Below is a small trained network, with its code and all its weights. Each question gives an input and a class and asks what happens when units are switched off, that is, made to give their printed mean instead of their output.

import numpy as np


def w(rows, s, z=0):
    codes = np.array(rows[::2]) - 128.0
    scale = np.full(codes.shape[1], s)
    scale[-1] = z or s
    return codes * scale


def norm(h):
    return h / np.sqrt((h * h).mean(-1, keepdims=True) + 1e-5)


def f(y):
    return np.maximum(y, 0)


def log_softmax(a):
    a = a - a.max(-1, keepdims=True)
    return a - np.log(np.exp(a).sum(-1, keepdims=True))


def net(x, mask):
    res = np.array(x, float).reshape(1, 7) / 4 @ E
    u = 0
    for l in range(2):
        y = f(norm(res) @ A[l][:, :-1].T + A[l][:, -1])
        res = res + np.where(mask[u : u + 5], y, B[l][:, -1]) @ B[l][:, :-1]
        u += 5
    return log_softmax(norm(res)[-1] @ U[:, :-1].T + U[:, -1])


A, B = {}, {}
E = w([
[137,144,124,139,139,128,141,140,136,136,141],'x0',
[113,136,128,127,162,161,110,134,114,114,97],'x1',
[147,141,159,106,150,115,144,126,151,150,125],'x2',
[146,127,159,131,129,109,152,122,154,145,120],'x3',
[45,232,157,161,113,4,89,167,116,113,62],'x4',
[133,167,155,65,31,183,142,199,233,39,119],'x5',
[120,94,200,158,139,125,2,220,195,112,149],'x6',
],0.0071)
A[0] = w([
[148,111,103,112,154,181,190,87,142,109,155,201],'0.n1',
[114,172,124,118,102,89,157,134,97,115,100,1],'0.n2',
[122,112,191,150,149,120,101,148,95,115,168,155],'0.n3',
[128,240,55,106,49,83,143,150,203,75,29,208],'0.n4',
[2,207,202,144,90,99,161,198,113,111,145,196],'0.n5',
],0.0074,0.0023)
B[0] = w([
[39,74,107,116,107,149,161,127,158,138,72,205],'0.n1',
[242,191,164,173,139,141,34,82,1,118,90,163],'0.n2',
[12,65,170,110,118,150,134,113,111,247,158,171],'0.n3',
[126,108,133,74,206,126,133,78,222,39,132,254],'0.n4',
[122,38,138,144,162,85,77,200,72,141,87,244],'0.n5',
],0.0096,0.0083)
A[1] = w([
[217,89,176,92,87,191,73,255,153,87,73,154],'1.n1',
[135,153,124,203,138,18,90,176,27,181,26,26],'1.n2',
[144,248,160,163,144,101,121,55,71,87,52,48],'1.n3',
[152,40,96,161,149,156,173,127,56,204,102,5],'1.n4',
[134,126,71,103,141,91,183,95,100,100,93,179],'1.n5',
],0.0083,0.0023)
B[1] = w([
[153,176,93,211,97,140,174,58,75,181,249,236],'1.n1',
[144,159,115,76,27,218,200,138,152,171,134,254],'1.n2',
[199,170,122,231,83,134,141,105,124,139,255,182],'1.n3',
[172,163,169,158,168,11,68,154,113,32,123,235],'1.n4',
[179,226,55,69,165,149,118,157,180,127,84,204],'1.n5',
],0.01,0.0082)
U = w([
[190,159,92,102,207,40,123,103,127,51,47,153],'0',
[188,188,113,182,42,172,153,108,117,155,218,232],'1',
[52,15,224,187,191,66,45,160,150,115,181,173],'2',
[60,105,195,118,47,92,87,215,69,246,59,2],'3',
[32,100,87,39,69,234,224,98,202,106,64,71],'4',
],0.013,0.0023)

Each question gives the input, the list of numbers given to net, and the class t.
The units are the neurons (one row each of A and B). Each row of codes is followed by its name. A weight is (code - 128) times the scale printed after its matrix; where a second scale follows, it is the last column's (A, B and U).
mask holds one flag per neuron, layer by layer. A switched-off neuron (its flag False) gives its mean, the last column of its row in B, instead of its output. The means were averaged over made-up inputs and are rounded, as every weight is.
A unit's drop is (log p(t) with every unit on - log p(t) with that unit switched off) / (log p(t) with every unit on - log p(t) with every unit switched off).
The circuit of an input: a set's keep is (log p(t) with only the set's units on - log p(t) with every unit switched off) / (log p(t) with every unit on - log p(t) with every unit switched off). Starting from all 10 units, units are removed one at a time, each time the one whose removal leaves the highest keep (on an exact tie, the one counted first), for as long as the keep stays at least 0.8.
circuit, biggest first: the units of the circuit, biggest drop first
most important unit: the unit with the biggest drop
top k neurons: the k neurons with the biggest drops, biggest first
k most important neurons of layer l: the k neurons of layer l with the biggest drops, biggest first
input [-5,4,-6,0,2,1,-7], class 0: top 4 neurons	0.n4, 1.n1, 1.n2, 1.n5
input [-8,1,3,8,-3,2,-2], class 4: most important unit	0.n5
input [3,-4,5,3,2,-6,3], class 3: top 2 neurons	0.n4, 1.n2
input [2,-3,-5,0,8,0,2], class 3: circuit, biggest first	0.n5, 1.n2
input [-1,-3,7,-8,6,-5,2], class 3: circuit, biggest first	1.n2, 1.n1
input [1,-7,7,-3,-3,1,0], class 4: top 4 neurons	0.n5, 0.n1, 0.n2, 1.n1
input [6,3,3,-5,-4,0,-8], class 0: 3 most important neurons of layer 1	1.n4, 1.n2, 1.n5
input [6,4,7,3,7,0,3], class 3: circuit, biggest first	0.n5, 1.n2
input [7,-1,7,4,2,5,5], class 2: 3 most important neurons of layer 0	0.n4, 0.n5, 0.n2
input [6,1,1,-6,4,7,1], class 2: 2 most important neurons of layer 1	1.n5, 1.n2
input [4,-7,-7,8,1,1,-5], class 0: 2 most important neurons of layer 0	0.n4, 0.n2
input [6,7,-4,7,-5,1,8], class 1: top 2 neurons	1.n1, 0.n5
input [7,2,-8,-1,8,3,3], class 2: top 3 neurons	0.n4, 0.n5, 1.n5
input [1,4,5,7,3,8,-4], class 0: most important unit	0.n4
input [-5,-4,6,-2,-3,4,0], class 4: 2 most important neurons of layer 1	1.n3, 1.n4
input [-1,-5,3,-7,8,-5,-6], class 1: 2 most important neurons of layer 1	1.n3, 1.n2
input [5,-8,-5,-8,0,-4,3], class 2: top 4 neurons	0.n3, 0.n5, 0.n2, 1.n1
input [-7,-5,1,0,7,-1,-3], class 1: 3 most important neurons of layer 1	1.n3, 1.n2, 1.n4
input [-5,6,-5,-2,-4,2,6], class 1: top 3 neurons	1.n1, 0.n5, 0.n4
input [7,2,-7,5,5,-7,0], class 1: circuit, biggest first	1.n2
input [5,-8,6,0,-4,-1,3], class 2: top 2 neurons	0.n4, 1.n2
input [-8,-8,8,0,5,2,1], class 2: top 4 neurons	0.n4, 1.n5, 0.n5, 1.n4
input [0,-7,-6,1,1,3,5], class 2: 2 most important neurons of layer 0	0.n3, 0.n5
input [-6,7,2,-5,-1,0,-4], class 0: top 3 neurons	0.n4, 1.n2, 1.n4
input [0,2,8,-3,2,-4,4], class 3: top 2 neurons	0.n4, 1.n2
input [5,2,3,0,3,-2,-1], class 1: top 2 neurons	0.n2, 1.n2
input [-6,2,6,1,-5,-4,-7], class 0: circuit, biggest first	1.n4
input [2,-7,-8,1,-7,6,-2], class 4: top 4 neurons	0.n1, 0.n5, 1.n3, 0.n2
input [8,6,3,-7,3,-8,-5], class 1: top 2 neurons	1.n3, 1.n2
input [8,-7,-2,-3,-3,0,-5], class 0: 2 most important neurons of layer 1	1.n4, 1.n2
